Each row is followed by its group and then its class within the group.
[ -3  -2  21  12 -12   0 -14  11  -8  -4 -11   6  10  -1  -3   2  -4 -37
  -6   2  -5   1 -12  11 -42  -6 -22  -1  -4  -3  -2  -3   1   2   3  -1
 -13  15   1   2 -11 -12   9 -11   3 -68]  zs > S
[  0  -3  -7 -11 -74  -7 -15  12  -4   0   0  22 -17 -13 -18   0  -6 -74
  24  10  -2   8 -18   2 -78 -11 -21  -9 -10  10  -7   0   5  -3   7 -22
   1  14  33   1   9 -20  18 -56   7 -46]  ht > V
[  5  -1  -7 -29 -55 -10   0   4  -1  -3   5  13  -8  -9 -11   0  -1 -45
  22   2  -2   6  -1   4 -54  -7 -10  -2   0   4  -2  -3  11  -4   0  -9
  10  14  23  24   5  -6   6 -32  13 -29]  ht > U
[ -6   2   7   9  19  -3  -1   6   1  -6 -10  18 -11 -12 -21 -10  -4 -41
 -17  11  -8  -6 -17  -5 -13  -2  -6  -2 -21   4  -2   8 -25  16   8  -4
  -3  14  -7  -5  -8 -31  13 -46   4 -34]  zs > L
[ -7  12  -4 -18 -73  -5  -8   7  -3   2   5   8 -10  -8 -15   7  -1 -49
  23   6  -3   9  -5   9 -65 -13 -14 -10   0   7   6  -5  17  -7   1 -17
   1  21  31   1  10   2   2 -30   2 -32]  ht > V
[ -4  -9  -6 -16 -39  -7   6  13   1   0   1  -3  -4   2  -6   2   0 -25
  23   3   1   6   0   0 -32 -11  -5  -5  -5   0   5  -5  18  -4  -1 -10
   5  10  13  -7   6  15   5 -15  -3 -20]  Mm > Y
[ -6   1  -3  -4 -39  -4  -6   8   2  -1   8  10  -5  -5 -10  -3  -5 -42
  17  10  -4   8  -4  -4 -41   1   0 -10 -17  -1   7   3   3  -1   8 -12
 -20   0   9   6   1  -9  10 -33   3 -24]  Mm > G
[  5  -1  -9 -17 -36  -2   6   1  -6   2   1  -7  -4  -3  -6   3 -16   1
  19  -2   1  14  16  -3   6  -6   1 -10  15  -3   9  -3   0  -2  -5 -13
   7   1   4  -3   7  25 -15  15   2  29]  ht > C
[ -5  -4  10  10  27   0  -4   1   0  -4 -23   3  10  -2  -6   0  -3 -25
 -23   4  -1  -7 -19  -1   2  -6 -12  -2  -8   6  -8   4 -11   9   3  -4
  -1  21 -15  -7  -9 -26   9 -20   1 -42]  zs > L
[  6   0  -8 -22 -69  -4  -9   9  -2  -2   2  11  -9 -12  -2   0  -5 -57
  27   7  -1  11  -7   8 -75 -13 -19  -8  -3   3  12  -2   4  -8   6 -23
   4  14  25   4   9 -19   6 -37   2 -39]  ht > U
[  7   0 -47 -11 -40 -10  -8   7  12  -5  13   4   3 -15  -3 -12  -4 -46
  22  16   2   2   0  -9 -27  -3 -20  -2  -7  -5  -5  -1  11   9  10   0
  26   6   2 -11   9 -35   0 -38   3   7]  ht > U
[ -1  -3  22   4 -22   2  -5   7  -7  -2 -18  13   4  -3 -13  -3  -7 -43
   1   1  -5   2  -9   6 -38 -14 -25  -1   2   7  -2  -1 -14  -1   4 -24
 -19  29  -6  -4 -10  -2  10 -19   2 -69]  zs > L
[ -4  -9  -2   3   9   2 -14   0   0  -3   0   3   5  -7  -5  -1   2 -20
  -6   5 -11  -4 -13  -2 -18   0  -5   4 -12   5  -5  -4   6   6   8  12
  -3   9   1  -6  -3 -21   9 -26  -1 -41]  zs > M
[  1  -1 -31 -16 -40  -7  -3   2  12  -4  14   2 -10 -13  -1  -4   1 -36
  17  11  -4  -1  -2  -6 -36  -4 -12  -3 -15   4   1  -1  16  -1   3   1
  20   5  14  -6   4 -21   3  -9   2  -7]  Mm > Y
[-11   2  10  13  20   2  -5   1   5  -8  -4   6   4   2  -5   2   4 -21
 -10   7   0   0  -8  -4 -21  -4  -3  -3 -36   7   1  -3  -2   5   3  -4
 -12   5  -3   0  -1 -16   9 -17   1 -29]  zs > S
